x =
[[  3.5  15.3  -7.9  28.6 -22.5  10.7 -56.2  14.4 -17.3 -12.4 -24.4  -1.6
   13.9]
 [  4.2 -21.4  25.4   7.9  25.2   7.3 -17.2 -53.3  -2.5 -28.9 -23.3  -0.1
   -6.1]]
Which number is the entry just right of 28.6?
A: -22.5
The entry just right of the smallest entry -> 14.4
The entry just left of -21.4 -> 4.2
Which number is the entry just left of -12.4?
A: -17.3
The minimum: -56.2

[[  8.0 -13.4   9.0 -21.6 -14.4  56.2]
 [ -1.1 -17.3  39.0 -28.8 -29.1   4.9]
 [-58.0 -40.2   0.4  44.1  -6.2 -23.0]
 [ -1.3  10.7  -3.0  34.6   7.7 -55.9]
 [ -2.3 -18.9  17.5 -20.9  27.3 -54.7]
 [ -0.6 -18.5  51.0 -32.9 -37.2  11.5]
 [-38.1 -45.8  -4.6 -34.9  17.2  40.5]
 [  6.9   1.9 -19.3 -16.7  59.3   1.6]
 [ 20.4  -7.9 -16.6 -35.4  45.8   7.1]
 [-31.0 -49.9  41.4 -19.8   0.1 -25.8]
 [ 21.9  37.2  10.1  17.5 -32.1 -29.7]
 [ 10.6  44.3  14.0  38.5 -41.0 -47.5]]
The entry just left of the largest entry: -16.7
Report the bottom-left entry.
Answer: 10.6
Report the 1st entry in reading order.
Answer: 8.0
Report the last entry, reading row by row.
Answer: -47.5
The last entry of the largest entry's row: 1.6
Report the entry directly below the largest entry.
Answer: 45.8
The entry directly below 9.0: 39.0
The 2nd entry from the end, reading row by row: -41.0
The entry in the top-right corner -> 56.2
Report the smallest entry in the last column.
Answer: -55.9
Report the entry just left of -40.2.
Answer: -58.0
Report the entry just right of 0.4.
Answer: 44.1
The entry just right of 21.9 is 37.2
Report the 3rd entry, reading row by row.
Answer: 9.0
The entry just left of 51.0 is -18.5
The third largest entry is 51.0
Report the 2nd entry on the main diagonal.
Answer: -17.3
The entry directly above -29.1 -> -14.4
The entry directly above the largest entry is 17.2
Report the second entry on the diagonal from the top-right corner.
Answer: -29.1
Report the third entry on the main diagonal.
Answer: 0.4
Report the fifth entry from the end, reading row by row.
Answer: 44.3
The entry directly below 7.1 -> -25.8
The entry just right of 45.8: 7.1
Report the entry directly below the smallest entry.
Answer: -1.3
Report the entry just right of the smallest entry.
Answer: -40.2
Report the smallest entry in the first row.
Answer: -21.6
Report the entry directly below -1.3.
Answer: -2.3
The entry directly above -18.9 is 10.7

[[ -7.8 -31.9 -12.7 -19.8  33.5 -34.8  -2.4  18.5  12.5  13.7 -30.6  23.7
  -11.6]
 [ 45.4 -11.6   6.3 -11.2  32.6  13.9 -18.5   7.8  -0.7  23.3 -20.3 -11.0
  -33.7]
 [ 32.1   9.6  19.9  22.3  12.9  18.1 -15.3  -9.1 -15.3  12.1 -16.8 -49.1
  -18.6]
 [-25.6 -35.7 -19.4  -4.2  14.0 -52.9   1.1  18.5   8.6   8.8 -19.3  13.0
    3.0]
 [-28.7  48.5  16.9   2.9   3.4  20.2  22.9 -25.2   8.8 -15.7 -14.1   8.6
   22.4]
 [-23.6  45.4  10.7 -12.3  -2.1  27.8  23.7 -20.4  14.6 -17.9   0.7  27.2
   20.3]
 [ 36.5 -18.7   0.3 -22.1  37.1   4.1 -13.1  11.4   3.7  21.7 -28.0   2.9
  -33.3]
 [ -9.7 -31.2 -14.4 -17.6  32.3 -36.4  -1.5  17.6  14.4  13.3 -30.9  22.9
  -11.7]
 [-26.4  45.9  10.7  -9.7  -0.5  26.1  24.6 -21.0  12.6 -16.1  -2.0  23.8
   20.5]
 [-11.5 -33.1 -12.5 -17.9  30.6 -38.6  -1.3  20.0  13.3  12.8 -29.0  22.2
   -9.0]
 [ 24.2  16.5  20.5  32.6   9.3  16.3 -10.6 -14.4 -15.3   8.4 -19.0 -50.9
  -11.7]
 [-16.8  38.8  24.8  30.9   4.3   8.9   8.9 -26.2  -5.5  -4.8 -23.5 -36.2
   12.5]
 [  7.3  -5.0 -15.3  -8.8 -40.2  20.4  -2.0   7.1  -5.5 -11.5  55.4  22.6
    5.8]
 [-21.2  43.9   9.1 -15.0  -3.0  28.4  23.9 -20.0  13.6 -16.1   2.8  26.5
   20.5]
 [-28.6 -38.9 -17.7  12.3 -11.6 -52.4  -0.9  15.6  -1.6  -0.4   0.5   2.5
    9.5]]
What is the entry just left of -31.9? -7.8
What is the entry just right of the smallest entry? 1.1
What is the entry just left of 2.8? -16.1
The entry just right of -1.6 -> -0.4
The entry just left of 3.7: 11.4
The entry just right of the largest entry is 22.6
What is the entry just right of -35.7? -19.4
What is the entry just left of the smallest entry? 14.0
What is the entry just right of 33.5? -34.8
The entry just left of 14.0: -4.2
What is the maximum? 55.4
